Below are the code and all the weights of a small trained network. Each question names an input and a class and asks about switching units off, where a switched-off unit gives its printed mean instead of its output.

import numpy as np


def w(rows, s, z=0):
    codes = np.array(rows[::2]) - 128.0
    scale = np.full(codes.shape[1], s)
    scale[-1] = z or s
    return codes * scale


def f(y):
    return np.maximum(y, 0)


def log_softmax(a):
    a = a - a.max(-1, keepdims=True)
    return a - np.log(np.exp(a).sum(-1, keepdims=True))


def net(x, mask):
    res = np.array(x, float).reshape(1, 4) / 4 @ E
    y = f(res @ A[0][:, :-1].T + A[0][:, -1])
    res = res + np.where(mask, y, B[0][:, -1]) @ B[0][:, :-1]
    return log_softmax(res[-1] @ U[:, :-1].T + U[:, -1])


A, B = {}, {}
E = w([
[106,89,195,139,109,174,150,188,48],'x0',
[83,59,97,175,115,38,49,166,122],'x1',
[152,2,152,151,117,170,120,51,176],'x2',
[63,174,165,188,208,102,156,72,98],'x3',
],0.012)
A[0] = w([
[69,118,143,194,219,117,187,104,119,116],'n1',
[209,164,104,86,96,109,95,199,148,109],'n2',
[139,169,93,50,174,204,189,102,171,82],'n3',
[94,134,176,94,131,135,133,170,103,126],'n4',
[77,34,156,167,99,130,75,87,177,75],'n5',
[171,152,61,151,186,84,105,99,239,59],'n6',
[140,170,48,90,124,120,72,66,192,100],'n7',
[169,76,131,90,139,185,148,42,132,80],'n8',
[173,101,101,111,50,161,147,182,128,98],'n9',
[75,46,124,183,131,39,97,156,120,74],'n10',
[126,164,92,103,110,55,142,69,236,52],'n11',
[130,131,118,121,44,130,127,161,151,78],'n12',
[172,74,186,127,115,155,57,110,160,177],'n13',
[18,148,144,173,139,132,139,105,142,157],'n14',
[170,86,83,154,33,147,111,152,150,97],'n15',
[104,114,152,183,144,160,96,41,113,126],'n16',
[83,48,169,133,96,186,167,180,63,124],'n17',
[109,151,164,123,101,134,126,178,95,147],'n18',
[152,68,96,109,75,131,133,171,151,201],'n19',
[135,222,83,116,152,55,96,167,63,51],'n20',
[167,37,140,194,141,147,156,106,138,115],'n21',
[119,95,88,146,104,63,96,153,124,140],'n22',
[130,120,93,75,39,141,129,131,112,13],'n23',
[164,75,163,185,130,129,125,85,153,176],'n24',
[80,106,53,119,121,63,90,178,103,4],'n25',
[189,153,186,70,140,195,254,103,122,187],'n26',
[156,85,172,175,129,157,99,98,184,49],'n27',
[237,138,51,107,87,161,119,173,113,139],'n28',
[106,239,100,109,96,40,117,199,101,162],'n29',
[133,140,119,70,131,84,194,207,44,49],'n30',
[94,42,174,127,93,144,119,95,125,47],'n31',
[134,107,71,215,141,104,5,176,120,108],'n32',
[211,67,114,74,106,108,153,207,162,134],'n33',
[160,166,109,57,141,152,179,113,108,46],'n34',
[142,54,97,83,93,200,83,162,159,116],'n35',
[96,109,222,164,48,141,133,142,50,59],'n36',
],0.0091,0.0046)
B[0] = w([
[22,213,160,232,169,34,179,50,45,208],'n1',
[122,171,149,140,160,65,202,87,106,189],'n2',
[116,70,210,167,137,215,130,160,213,209],'n3',
[190,112,79,103,64,100,96,87,123,165],'n4',
[174,124,149,53,160,139,170,126,148,210],'n5',
[189,125,116,130,10,136,76,68,80,208],'n6',
[158,91,114,166,15,166,55,90,68,206],'n7',
[175,126,125,60,187,140,156,166,153,204],'n8',
[125,175,157,215,138,113,172,92,89,192],'n9',
[55,67,254,141,155,175,93,198,187,210],'n10',
[194,83,107,150,65,160,53,67,31,201],'n11',
[113,160,168,153,120,110,173,69,129,161],'n12',
[130,144,42,76,191,121,113,141,131,203],'n13',
[99,135,108,165,171,83,173,63,121,191],'n14',
[86,146,176,143,179,86,149,111,116,193],'n15',
[126,158,113,93,165,69,178,161,83,191],'n16',
[180,72,77,121,21,157,46,57,48,217],'n17',
[159,107,67,111,121,108,102,133,93,171],'n18',
[82,159,72,169,159,123,168,78,123,202],'n19',
[190,188,108,77,144,116,128,163,120,203],'n20',
[194,182,94,97,127,151,157,158,105,202],'n21',
[64,74,185,110,112,176,95,166,209,186],'n22',
[141,189,191,171,174,69,112,102,132,161],'n23',
[128,170,51,30,184,125,156,147,108,202],'n24',
[134,126,226,112,154,187,87,151,169,176],'n25',
[71,56,174,187,122,189,144,190,196,254],'n26',
[212,250,118,69,143,122,147,158,134,181],'n27',
[40,169,136,153,184,103,170,92,106,201],'n28',
[179,147,77,44,137,131,173,161,160,231],'n29',
[193,107,105,69,152,87,91,171,141,182],'n30',
[214,135,122,86,133,111,118,166,138,186],'n31',
[40,80,194,163,160,164,116,226,194,204],'n32',
[105,145,112,193,172,72,159,85,100,203],'n33',
[138,47,199,113,173,175,108,146,178,176],'n34',
[112,182,126,182,131,94,136,137,107,208],'n35',
[199,76,132,171,34,98,21,75,85,196],'n36',
],0.0061,0.014)
U = w([
[99,172,131,216,169,42,178,80,97,88],'0',
[114,66,176,146,133,178,128,172,191,96],'1',
[189,157,84,29,150,97,154,163,122,91],'2',
[177,91,102,162,2,121,72,83,66,99],'3',
[91,107,69,140,116,98,169,129,126,250],'4',
],0.014,0.017)

Each question gives the input, the list of numbers given to net, and the class t.
The units are the neurons (one row each of A and B). Each row of codes is followed by its name. A weight is (code - 128) times the scale printed after its matrix; where a second scale follows, it is the last column's (A, B and U).
mask holds one flag per neuron, in row order. A switched-off neuron (its flag False) gives its mean, the last column of its row in B, instead of its output. The means were averaged over made-up inputs and are rounded, as every weight is.
A unit's drop is (log p(t) with every unit on - log p(t) with that unit switched off) / (log p(t) with every unit on - log p(t) with every unit switched off).
The circuit of an input: a set's keep is (log p(t) with only the set's units on - log p(t) with every unit switched off) / (log p(t) with every unit on - log p(t) with every unit switched off). Starting from the 12 units with the biggest drops (on a tie, the unit counted first), units are removed one at a time, each time the one whose removal leaves the highest keep (on an exact tie, the one counted first), for as long as the keep stays at least 0.8.
circuit, biggest first: the units of the circuit, biggest drop first
unit that matters most: the unit with the biggest drop
top k neurons: the k neurons with the biggest drops, biggest first
drop of u: that unit's drop, to one decimal
input [-1,-5,8,7], class 2: unit that matters most	n8
input [5,-4,-3,-2], class 3: circuit, biggest first	[n17; n36]
input [7,6,3,5], class 3: top 3 neurons	[n17; n36; n26]
input [2,8,8,-4], class 1: top 3 neurons	[n10; n32; n22]
input [-7,-3,-7,6], class 2: top 2 neurons	[n29; n20]
input [7,0,-6,-6], class 3: top 3 neurons	[n17; n36; n1]
input [-1,8,8,-4], class 1: top 4 neurons	[n10; n32; n22; n29]
input [5,-3,4,4], class 3: top 3 neurons	[n17; n36; n28]
input [5,7,1,-6], class 1: top 4 neurons	[n10; n32; n22; n1]
input [8,3,6,2], class 3: top 3 neurons	[n17; n36; n29]
input [0,-7,1,6], class 1: top 2 neurons	[n26; n3]
input [-4,-4,8,-7], class 2: top 2 neurons	[n8; n1]
input [-8,8,2,1], class 1: top 3 neurons	[n32; n10; n22]
input [-6,0,-3,-5], class 3: unit that matters most	n7
input [1,8,-5,-6], class 1: top 4 neurons	[n32; n22; n25; n10]
input [4,8,7,-2], class 1: top 2 neurons	[n10; n32]
input [0,2,-1,2], class 4: drop of n26	0.5
input [-8,8,-3,1], class 1: drop of n32	0.9
input [3,-2,-2,2], class 4: drop of n8	-0.2
input [5,5,6,-2], class 2: unit that matters most	n26
input [4,3,-5,-5], class 0: drop of n8	0.2
